Below is a small trained network, with its code and all its weights. Each question gives an input and a class and asks what happens when units are switched off, that is, made to give their printed mean instead of their output.

import numpy as np


def w(rows, s, z=0):
    codes = np.array(rows[::2]) - 128.0
    scale = np.full(codes.shape[1], s)
    scale[-1] = z or s
    return codes * scale


def f(y):
    return np.maximum(y, 0)


def log_softmax(a):
    a = a - a.max(-1, keepdims=True)
    return a - np.log(np.exp(a).sum(-1, keepdims=True))


def net(x, mask):
    res = np.array(x, float).reshape(1, 8) / 4 @ E
    y = f(res @ A[0][:, :-1].T + A[0][:, -1])
    res = res + np.where(mask, y, B[0][:, -1]) @ B[0][:, :-1]
    return log_softmax(res[-1] @ U[:, :-1].T + U[:, -1])


A, B = {}, {}
E = w([
[112,116,157,92,107,165,143,92,122,61,136,115],'x0',
[125,173,203,60,170,148,225,165,66,156,198,169],'x1',
[93,59,161,50,115,48,153,129,192,34,116,176],'x2',
[69,111,157,33,126,160,177,105,74,84,181,18],'x3',
[29,54,57,135,98,59,111,229,79,201,85,23],'x4',
[76,101,146,166,8,153,117,177,107,85,69,213],'x5',
[220,100,167,204,139,253,121,18,136,81,33,151],'x6',
[159,218,17,127,81,148,29,147,199,123,188,163],'x7',
],0.0042)
A[0] = w([
[103,108,177,77,132,163,158,106,104,101,126,60,157],'N0',
[134,111,85,180,154,138,119,136,116,167,90,79,172],'N1',
[142,176,61,92,138,52,100,137,156,135,201,124,248],'N2',
[79,106,161,52,151,137,165,125,103,110,156,8,186],'N3',
[74,177,116,99,128,126,159,217,88,205,193,126,92],'N4',
[78,75,147,87,97,50,145,177,127,125,97,142,122],'N5',
[134,113,90,210,142,140,107,132,118,176,84,74,175],'N6',
[137,134,108,175,82,175,97,107,133,76,99,174,149],'N7',
[144,119,113,178,142,122,119,134,124,190,108,57,208],'N8',
[58,69,159,140,92,48,134,166,115,124,83,145,135],'N9',
[98,172,145,113,92,134,137,173,102,170,170,112,127],'N10',
[187,129,212,130,218,130,185,94,107,149,143,177,136],'N11',
[174,141,184,165,109,197,138,86,135,98,96,217,208],'N12',
[98,108,121,109,126,95,137,164,117,120,118,143,158],'N13',
],0.011,0.0014)
B[0] = w([
[174,109,112,137,154,128,177,62,112,116,169,70,203],'N0',
[133,155,148,132,104,92,97,115,121,170,70,75,193],'N1',
[125,112,127,62,140,134,29,158,215,94,178,102,226],'N2',
[153,77,106,148,130,109,178,55,84,98,207,48,236],'N3',
[78,136,110,139,110,153,108,210,66,184,211,154,224],'N4',
[48,82,119,170,130,74,186,154,159,102,85,134,219],'N5',
[145,163,150,125,95,90,93,103,105,188,50,81,211],'N6',
[168,100,114,152,75,171,84,113,107,90,107,165,218],'N7',
[118,154,130,131,106,86,107,111,101,185,75,72,196],'N8',
[78,85,111,158,123,78,190,138,161,82,52,156,222],'N9',
[118,116,126,149,154,129,122,165,77,173,174,159,182],'N10',
[113,190,186,71,205,148,211,137,144,161,105,148,230],'N11',
[189,155,132,164,106,215,144,112,110,107,103,252,254],'N12',
[87,109,118,149,125,110,147,157,140,113,108,138,176],'N13',
],0.016,0.0087)
U = w([
[146,131,108,20,147,127,32,142,253,68,151,118,150],'0',
[36,59,100,180,114,61,187,176,165,80,62,155,67],'1',
[77,135,97,105,142,148,84,233,71,185,217,150,5],'2',
[210,140,114,199,32,223,89,102,85,70,84,232,66],'3',
[139,187,138,140,71,77,61,108,90,220,33,67,202],'4',
[162,69,104,119,170,121,188,30,63,90,199,49,254],'5',
[156,218,211,63,238,179,205,119,130,149,98,191,168],'6',
],0.0052,0.00045)

Each question gives the input, the list of numbers given to net, and the class t.
The units are the neurons (one row each of A and B). Each row of codes is followed by its name. A weight is (code - 128) times the scale printed after its matrix; where a second scale follows, it is the last column's (A, B and U).
mask holds one flag per neuron, in row order. A switched-off neuron (its flag False) gives its mean, the last column of its row in B, instead of its output. The means were averaged over made-up inputs and are rounded, as every weight is.
A unit's drop is (log p(t) with every unit on - log p(t) with that unit switched off) / (log p(t) with every unit on - log p(t) with every unit switched off).
The circuit of an input: a set's keep is (log p(t) with only the set's units on - log p(t) with every unit switched off) / (log p(t) with every unit on - log p(t) with every unit switched off). Starting from the 12 units with the biggest drops (on a tie, the unit counted first), units are removed one at a time, each time the one whose removal leaves the highest keep (on an exact tie, the one counted first), for as long as the keep stays at least 0.8.
units of the circuit, in order: the units of the circuit, biggest drop first
unit that matters most: the unit with the biggest drop
top k neurons: the k neurons with the biggest drops, biggest first
drop of u: that unit's drop, to one decimal
input [1,3,1,0,-4,-6,3,4], class 6: unit that matters most	N11
input [0,-2,2,-2,6,-4,-6,3], class 2: top 3 neurons	(N4, N2, N10)
input [2,-5,2,1,-2,1,-1,1], class 3: units of the circuit, in order	(N11, N5)
input [1,-1,-7,7,-8,-1,-1,3], class 6: top 3 neurons	(N11, N7, N3)
input [0,6,2,5,3,0,-6,2], class 2: top 3 neurons	(N4, N10, N2)
input [-6,1,3,7,-3,0,-8,-5], class 5: top 2 neurons	(N3, N0)
input [-5,-6,-1,-5,2,2,5,2], class 4: top 2 neurons	(N6, N1)
input [-4,4,5,0,-1,-5,-5,5], class 2: top 2 neurons	(N4, N10)
input [1,5,-5,-2,-7,-6,-8,-5], class 2: top 2 neurons	(N4, N12)
input [5,5,-8,6,1,8,-1,0], class 5: top 3 neurons	(N3, N0, N2)
input [-4,8,8,-8,2,2,6,-8], class 6: drop of N12	0.4
input [-7,0,-5,5,2,1,-3,-2], class 2: drop of N4	2.2
input [-2,0,-4,-8,0,6,-6,0], class 2: drop of N10	0.4
input [2,-2,-6,-3,-1,-2,-6,4], class 2: drop of N10	0.1
input [-8,-5,2,-3,-8,1,-3,-5], class 6: units of the circuit, in order	(N11)
